Look-ups in named tables: a row name and a column name give one cell, copied from the table.

senefis =
        nit    vif  pekig  pomonu  zulimuz  farep  razop  mazam   bafa
gon    0.09   0.08  -0.01   -0.05    -0.28  -0.01  -0.29  -0.22   0.07
gako  -0.58  -0.63  -0.21   -0.38     0.53  -0.46   0.42   0.29  -0.62
dod   -0.19  -0.21  -0.15   -0.23     0.21  -0.27   0.08   0.10  -0.31

mazam of gako: 0.29
farep of gon: -0.01
pomonu of gon: -0.05
razop of gako: 0.42
zulimuz of gon: -0.28
vif of gon: 0.08
zulimuz of dod: 0.21
nit of gako: -0.58
pekig of gako: -0.21
vif of dod: -0.21
razop of dod: 0.08
bafa of gako: -0.62
razop of gon: -0.29
vif of gako: -0.63
pekig of dod: -0.15
pekig of gon: -0.01
nit of dod: -0.19
nit of gon: 0.09
farep of dod: -0.27
Which row has the largest razop? gako

mep:
|  | bip | doz | nasiniz | sufefon | veduda | basusig | sefona | faba | rup |
|---|---|---|---|---|---|---|---|---|---|
| noker | 0.3 | 0.8 | 0.3 | 0.2 | 0.2 | 0.8 | 0.7 | 0.2 | 0.8 |
| fevefip | 0.4 | 0.8 | 0.3 | 0.2 | 0.2 | 0.8 | 0.7 | 0.2 | 0.8 |
| gunad | 0.4 | 0.6 | 0.3 | 0.4 | 0.3 | 0.6 | 0.6 | 0.3 | 0.6 |
| gomem | 0.7 | 0.1 | 0.7 | 0.7 | 0.8 | 0.2 | 0.2 | 0.8 | 0.2 |
| monike | 0.4 | 0.7 | 0.3 | 0.3 | 0.3 | 0.7 | 0.6 | 0.3 | 0.7 |
| lan | 0.3 | 1.0 | 0.1 | 0.1 | 0.0 | 1.0 | 0.8 | 0.0 | 1.0 |
| zub | 0.7 | 0.1 | 0.8 | 0.8 | 0.9 | 0.1 | 0.2 | 0.9 | 0.1 |
| fetezal | 0.4 | 0.7 | 0.3 | 0.3 | 0.2 | 0.7 | 0.6 | 0.2 | 0.7 |

What is the rup of gomem in mep?
0.2
What is the basusig of zub in mep?
0.1
What is the sefona of noker in mep?
0.7
What is the rup of fevefip in mep?
0.8
What is the basusig of lan in mep?
1.0
What is the bip of fevefip in mep?
0.4
What is the sufefon of lan in mep?
0.1
What is the veduda of gomem in mep?
0.8
What is the rup of zub in mep?
0.1
What is the basusig of gunad in mep?
0.6
What is the sefona of gomem in mep?
0.2
What is the faba of lan in mep?
0.0
What is the rup of lan in mep?
1.0
What is the bip of gunad in mep?
0.4
What is the rup of monike in mep?
0.7
What is the bip of gomem in mep?
0.7

dedeno =
,pulivip,zurera,keb,libugid,fizapa,sigova,kap,fur
nulazam,191,110,182,180,149,116,165,53
fopasa,178,143,140,169,148,151,181,49
mitobit,224,175,170,148,154,159,161,122
tuza,181,233,207,186,130,166,167,134

pulivip of mitobit: 224
libugid of nulazam: 180
pulivip of tuza: 181
zurera of tuza: 233
sigova of tuza: 166
pulivip of nulazam: 191
keb of tuza: 207
libugid of tuza: 186
keb of nulazam: 182
kap of mitobit: 161
kap of tuza: 167
keb of fopasa: 140
zurera of fopasa: 143
kap of nulazam: 165
libugid of mitobit: 148
fizapa of mitobit: 154

zib:
	ditif	ziv	let	buko	telalar	tefe
daler	7636	7681	5213	5663	4580	3699
fer	1677	1739	4113	3647	5097	5047
pazi	1541	1638	4325	3379	5062	5005
dok	7481	7600	5558	5491	4645	3900
zub	1591	1670	4349	3325	5065	5034
pero	7641	7668	5147	5639	4553	3634
tikobe	1673	1670	3580	3795	4953	4605
govuz	7650	7697	5402	5526	4653	3935
rorukur	1696	1752	4015	3698	4997	4773
rukavus	1528	1617	4291	3360	5086	5065
kedipe	1712	1743	4187	3419	5053	4996
rizode	1652	1718	4209	3495	5034	4920
mig	1630	1731	4527	3283	5070	5070
rudu	1736	1791	4275	3460	5027	4927

pero, ditif -> 7641
pazi, ziv -> 1638
dok, ditif -> 7481
pero, ziv -> 7668
daler, ziv -> 7681
rudu, ziv -> 1791

durugu =
cols = mafur, lusigiz, mefen, sul, vusibe, ludapi, vezopi, pokego, nasuta
ruzag: [59.1, 92.6, 66.3, 21.9, 75.7, 76.1, 85.6, 66.1, 69.4]
rivote: [64.8, 91.2, 68.2, 33.8, 74.2, 78.3, 97.2, 70.1, 74.6]
nam: [38.6, 96.6, 65.4, 59.4, 72.8, 81.4, 76.5, 78.0, 67.7]
selab: [96.5, 70.5, 87.1, 82.1, 63.1, 72.7, 70.4, 76.5, 72.7]

ruzag, mefen -> 66.3
rivote, pokego -> 70.1
selab, sul -> 82.1
ruzag, pokego -> 66.1
rivote, nasuta -> 74.6
selab, vezopi -> 70.4
rivote, vezopi -> 97.2
nam, vezopi -> 76.5
ruzag, lusigiz -> 92.6
nam, vusibe -> 72.8
nam, ludapi -> 81.4
nam, mefen -> 65.4
rivote, ludapi -> 78.3
nam, sul -> 59.4
ruzag, ludapi -> 76.1
Which row has the largest vusibe? ruzag

zolaki.tsv
	vinonin	boko	tesu	pipurod	kam	kiso
gimiv	191	198	245	200	139	47
fepetu	193	249	239	189	104	91
dit	145	52	96	119	244	113
devukev	125	69	69	88	226	168
zuz	177	89	187	182	217	33
poku	165	57	139	154	241	65
lib	104	106	65	70	190	218
lub	186	140	225	198	180	27

What is the boko of devukev in zolaki? 69
What is the tesu of devukev in zolaki? 69
What is the boko of fepetu in zolaki? 249
What is the pipurod of lub in zolaki? 198
What is the kiso of lib in zolaki? 218
What is the kam of gimiv in zolaki? 139
What is the pipurod of dit in zolaki? 119
What is the kiso of zuz in zolaki? 33
What is the kiso of devukev in zolaki? 168
What is the kiso of gimiv in zolaki? 47
What is the kiso of dit in zolaki? 113
What is the boko of dit in zolaki? 52
What is the tesu of fepetu in zolaki? 239

